Here is a tiny trained network, its code and every weight. The questions are about switching its units off for an input and a class, where a switched-off unit gives its printed mean instead of its output.

import numpy as np


def w(rows, s, z=0):
    codes = np.array(rows[::2]) - 128.0
    scale = np.full(codes.shape[1], s)
    scale[-1] = z or s
    return codes * scale


def f(y):
    return np.maximum(y, 0)


def log_softmax(a):
    a = a - a.max(-1, keepdims=True)
    return a - np.log(np.exp(a).sum(-1, keepdims=True))


def net(x, mask):
    res = np.array(x, float).reshape(1, 6) / 4 @ E
    y = f(res @ A[0][:, :-1].T + A[0][:, -1])
    res = res + np.where(mask, y, B[0][:, -1]) @ B[0][:, :-1]
    return log_softmax(res[-1] @ U[:, :-1].T + U[:, -1])


A, B = {}, {}
E = w([
[142,208,87,231,24,212],'x0',
[80,238,204,56,159,139],'x1',
[128,129,126,130,129,124],'x2',
[199,166,119,68,38,33],'x3',
[132,107,53,3,143,213],'x4',
[129,128,127,129,130,128],'x5',
],0.0074)
A[0] = w([
[127,132,158,34,76,197,210],'neuron 1',
[175,185,70,93,1,73,71],'neuron 2',
[125,17,105,195,118,152,81],'neuron 3',
[58,156,92,157,81,199,78],'neuron 4',
[104,49,162,91,191,76,92],'neuron 5',
[88,233,177,115,157,146,76],'neuron 6',
[49,196,181,93,107,151,116],'neuron 7',
[125,173,135,172,99,145,117],'neuron 8',
[147,153,132,79,83,70,100],'neuron 9',
[106,179,104,117,162,113,252],'neuron 10',
[195,232,46,198,124,207,129],'neuron 11',
[163,162,134,156,85,180,56],'neuron 12',
[164,114,80,89,69,58,56],'neuron 13',
[134,168,160,124,54,172,180],'neuron 14',
[136,61,143,151,79,107,142],'neuron 15',
[105,123,153,175,153,197,99],'neuron 16',
[188,159,170,113,61,88,190],'neuron 17',
[88,165,233,166,138,95,181],'neuron 18',
[9,66,115,196,214,201,81],'neuron 19',
[124,132,114,131,62,186,192],'neuron 20',
[114,69,83,175,104,87,117],'neuron 21',
[117,75,127,48,165,96,178],'neuron 22',
[112,120,40,26,96,189,154],'neuron 23',
[62,182,138,190,104,60,248],'neuron 24',
[149,153,111,93,69,76,76],'neuron 25',
[99,197,186,71,133,79,111],'neuron 26',
[83,123,121,59,68,212,230],'neuron 27',
],0.0095,0.0045)
B[0] = w([
[131,49,135,219,161,162,230],'neuron 1',
[89,171,183,86,175,147,231],'neuron 2',
[76,154,51,129,142,124,209],'neuron 3',
[142,166,196,117,190,72,185],'neuron 4',
[196,160,159,144,225,9,213],'neuron 5',
[134,170,17,119,151,131,193],'neuron 6',
[105,91,1,99,214,126,196],'neuron 7',
[166,118,124,121,156,90,173],'neuron 8',
[78,131,149,104,167,171,189],'neuron 9',
[112,45,81,157,78,72,195],'neuron 10',
[172,135,153,131,198,16,233],'neuron 11',
[146,187,144,88,242,62,169],'neuron 12',
[23,174,120,77,175,160,191],'neuron 13',
[118,41,140,87,178,48,193],'neuron 14',
[128,123,60,141,159,200,181],'neuron 15',
[36,143,185,112,107,111,179],'neuron 16',
[67,102,155,149,126,147,213],'neuron 17',
[169,92,109,214,64,196,211],'neuron 18',
[25,204,189,77,92,122,241],'neuron 19',
[139,62,90,132,165,31,202],'neuron 20',
[117,120,78,123,187,160,191],'neuron 21',
[160,102,147,161,212,78,235],'neuron 22',
[147,98,182,166,137,222,254],'neuron 23',
[128,34,153,196,162,198,219],'neuron 24',
[41,188,169,103,145,197,182],'neuron 25',
[112,135,90,151,166,132,211],'neuron 26',
[155,55,153,192,87,132,234],'neuron 27',
],0.0061,0.0091)
U = w([
[177,155,148,119,149,72,27],'0',
[69,198,165,96,132,163,78],'1',
[129,112,111,134,120,126,255],'2',
[123,148,7,121,144,149,63],'3',
[142,131,130,138,126,136,244],'4',
[169,113,156,173,121,175,83],'5',
[155,141,122,119,79,132,103],'6',
],0.017,0.0059)

Each question gives the input, the list of numbers given to net, and the class t.
The units are the neurons (one row each of A and B). Each row of codes is followed by its name. A weight is (code - 128) times the scale printed after its matrix; where a second scale follows, it is the last column's (A, B and U).
mask holds one flag per neuron, in row order. A switched-off neuron (its flag False) gives its mean, the last column of its row in B, instead of its output. The means were averaged over made-up inputs and are rounded, as every weight is.
A unit's drop is (log p(t) with every unit on - log p(t) with that unit switched off) / (log p(t) with every unit on - log p(t) with every unit switched off).
The circuit of an input: a set's keep is (log p(t) with only the set's units on - log p(t) with every unit switched off) / (log p(t) with every unit on - log p(t) with every unit switched off). Starting from the 12 units with the biggest drops (on a tie, the unit counted first), units are removed one at a time, each time the one whose removal leaves the highest keep (on an exact tie, the one counted first), for as long as the keep stays at least 0.8.
circuit, biggest first: the units of the circuit, biggest drop first
unit that matters most: the unit with the biggest drop
k most important neurons: the k neurons with the biggest drops, biggest first
drop of u: that unit's drop, to one decimal
input [2,5,-7,8,2,8], class 1: 2 most important neurons	neuron 2; neuron 25
input [-3,8,-1,6,3,-8], class 2: circuit, biggest first	neuron 1
input [2,-1,-5,3,8,2], class 5: circuit, biggest first	neuron 23; neuron 27
input [0,-7,7,5,-6,-6], class 3: circuit, biggest first	neuron 15; neuron 21; neuron 3
input [-6,7,7,1,-1,-1], class 3: circuit, biggest first	neuron 7; neuron 6; neuron 26
input [7,-6,-3,2,0,5], class 0: circuit, biggest first	neuron 11; neuron 12
input [8,-3,3,-8,3,1], class 0: circuit, biggest first	neuron 11; neuron 4
input [8,0,-8,-4,5,-1], class 0: circuit, biggest first	neuron 11; neuron 4
input [-1,7,4,6,2,-1], class 3: circuit, biggest first	neuron 7; neuron 6
input [2,3,-4,4,-6,3], class 5: 3 most important neurons	neuron 24; neuron 18; neuron 19
input [-4,5,1,-1,7,3], class 5: 3 most important neurons	neuron 23; neuron 1; neuron 27
input [3,8,6,-6,0,7], class 3: 2 most important neurons	neuron 7; neuron 6
input [8,2,1,7,-4,3], class 0: 2 most important neurons	neuron 11; neuron 14
input [-3,6,-1,8,5,5], class 1: unit that matters most	neuron 25
input [8,8,4,-8,0,7], class 0: 2 most important neurons	neuron 11; neuron 4
input [7,8,-2,-7,5,3], class 3: 3 most important neurons	neuron 7; neuron 6; neuron 5
input [4,-5,-5,-7,-3,7], class 1: 2 most important neurons	neuron 19; neuron 16
input [5,-5,-2,7,7,-3], class 1: 3 most important neurons	neuron 2; neuron 13; neuron 25
input [8,8,2,7,5,-2], class 0: 2 most important neurons	neuron 11; neuron 14
input [-6,-2,5,8,7,3], class 1: most important neuron	neuron 13
input [-5,-2,7,4,8,-5], class 5: 2 most important neurons	neuron 23; neuron 1
input [-6,8,-7,-7,7,4], class 3: drop of neuron 5	-0.1
input [5,-8,0,-4,7,8], class 2: drop of neuron 11	0.3
input [-5,-8,4,-2,-1,4], class 3: drop of neuron 15	0.1
